Below is a small trained network, with its code and all its weights. Each question gives an input and a class and asks what happens when units are switched off, that is, made to give their printed mean instead of their output.

import numpy as np


def w(rows, s, z=0):
    codes = np.array(rows[::2]) - 128.0
    scale = np.full(codes.shape[1], s)
    scale[-1] = z or s
    return codes * scale


def f(y):
    return y / 2 * (1 + np.tanh(0.7978845608 * (y + 0.044715 * y**3)))


def log_softmax(a):
    a = a - a.max(-1, keepdims=True)
    return a - np.log(np.exp(a).sum(-1, keepdims=True))


def net(x, mask):
    res = np.array(x, float).reshape(1, 5) / 4 @ E
    y = f(res @ A[0][:, :-1].T + A[0][:, -1])
    res = res + np.where(mask, y, B[0][:, -1]) @ B[0][:, :-1]
    return log_softmax(res[-1] @ U[:, :-1].T + U[:, -1])


A, B = {}, {}
E = w([
[136,250,193,187,118,163],'x0',
[137,125,133,125,113,124],'x1',
[136,126,132,120,115,127],'x2',
[35,170,83,97,63,123],'x3',
[82,35,219,169,86,231],'x4',
],0.012)
A[0] = w([
[88,188,138,147,85,121,46],'neuron 1',
[184,36,158,108,198,83,121],'neuron 2',
[15,19,153,124,96,193,155],'neuron 3',
[140,83,157,142,154,111,34],'neuron 4',
[209,4,82,157,215,121,174],'neuron 5',
[111,81,168,242,107,254,144],'neuron 6',
[19,148,129,203,107,101,130],'neuron 7',
[123,222,85,46,147,41,143],'neuron 8',
[241,204,187,146,237,108,215],'neuron 9',
[178,223,164,168,143,76,222],'neuron 10',
[217,184,145,122,173,86,223],'neuron 11',
[51,101,78,77,155,104,175],'neuron 12',
[220,5,92,120,166,37,212],'neuron 13',
[171,149,169,198,188,129,46],'neuron 14',
[113,84,243,136,130,203,253],'neuron 15',
[137,104,220,220,121,217,122],'neuron 16',
[133,50,199,182,154,161,151],'neuron 17',
[80,151,176,168,104,157,157],'neuron 18',
[134,174,30,98,152,61,249],'neuron 19',
[63,239,92,175,70,186,124],'neuron 20',
[50,84,51,60,77,76,111],'neuron 21',
],0.011,0.0042)
B[0] = w([
[66,107,77,69,84,73,161],'neuron 1',
[58,156,2,101,52,76,189],'neuron 2',
[177,2,169,69,72,166,252],'neuron 3',
[98,129,124,169,119,90,144],'neuron 4',
[27,136,47,110,69,115,215],'neuron 5',
[138,36,157,187,96,86,254],'neuron 6',
[114,103,99,68,60,120,175],'neuron 7',
[35,131,98,199,216,48,242],'neuron 8',
[186,222,123,107,184,205,224],'neuron 9',
[172,207,86,65,125,205,206],'neuron 10',
[178,216,99,86,159,168,199],'neuron 11',
[190,62,132,117,203,95,192],'neuron 12',
[30,169,129,134,151,112,227],'neuron 13',
[202,161,189,149,128,126,167],'neuron 14',
[125,67,179,220,82,79,250],'neuron 15',
[109,80,238,245,146,92,240],'neuron 16',
[61,50,175,174,63,149,216],'neuron 17',
[85,115,141,180,107,72,184],'neuron 18',
[129,182,115,207,217,67,242],'neuron 19',
[45,87,88,102,112,82,210],'neuron 20',
[213,90,238,156,210,149,218],'neuron 21',
],0.0093,0.017)
U = w([
[14,223,25,27,136,68,163],'0',
[127,98,189,245,209,78,249],'1',
[8,70,125,133,27,125,73],'2',
[164,2,199,26,71,249,72],'3',
[250,253,140,63,175,211,3],'4',
],0.008,0.0058)

Each question gives the input, the list of numbers given to net, and the class t.
The units are the neurons (one row each of A and B). Each row of codes is followed by its name. A weight is (code - 128) times the scale printed after its matrix; where a second scale follows, it is the last column's (A, B and U).
mask holds one flag per neuron, in row order. A switched-off neuron (its flag False) gives its mean, the last column of its row in B, instead of its output. The means were averaged over made-up inputs and are rounded, as every weight is.
A unit's drop is (log p(t) with every unit on - log p(t) with that unit switched off) / (log p(t) with every unit on - log p(t) with every unit switched off).
The circuit of an input: a set's keep is (log p(t) with only the set's units on - log p(t) with every unit switched off) / (log p(t) with every unit on - log p(t) with every unit switched off). Starting from the 12 units with the biggest drops (on a tie, the unit counted first), units are removed one at a time, each time the one whose removal leaves the highest keep (on an exact tie, the one counted first), for as long as the keep stays at least 0.8.
units of the circuit, in order: the units of the circuit, biggest drop first
top k neurons: the k neurons with the biggest drops, biggest first
drop when u is switched off: that unit's drop, to one decimal
input [-1,0,-8,8,6], class 3: units of the circuit, in order => [neuron 3]
input [8,7,-1,-3,0], class 4: units of the circuit, in order => [neuron 10; neuron 9]
input [1,-7,7,1,6], class 2: top 2 neurons => [neuron 21; neuron 19]
input [-3,-7,-3,0,-4], class 0: top 2 neurons => [neuron 16; neuron 15]
input [4,-1,-3,7,1], class 2: top 2 neurons => [neuron 9; neuron 11]
input [6,-7,-7,7,1], class 2: top 3 neurons => [neuron 9; neuron 11; neuron 19]
input [-6,-8,-8,1,4], class 3: top 2 neurons => [neuron 3; neuron 8]
input [-6,-4,4,4,1], class 3: top 2 neurons => [neuron 8; neuron 3]
input [0,-7,3,-8,1], class 2: top 4 neurons => [neuron 5; neuron 2; neuron 19; neuron 21]
input [-7,-7,4,-1,8], class 2: top 2 neurons => [neuron 5; neuron 2]
input [-4,-4,2,5,7], class 3: drop when neuron 3 is switched off => 0.1
input [-1,-1,-2,5,6], class 3: drop when neuron 3 is switched off => 0.4
input [0,-3,-7,-2,-8], class 0: top 2 neurons => [neuron 8; neuron 21]
input [-5,4,-7,0,4], class 2: units of the circuit, in order => [neuron 5]
input [-6,-5,6,1,5], class 3: drop when neuron 3 is switched off => 0.6
input [6,3,2,6,0], class 0: drop when neuron 16 is switched off => 0.0
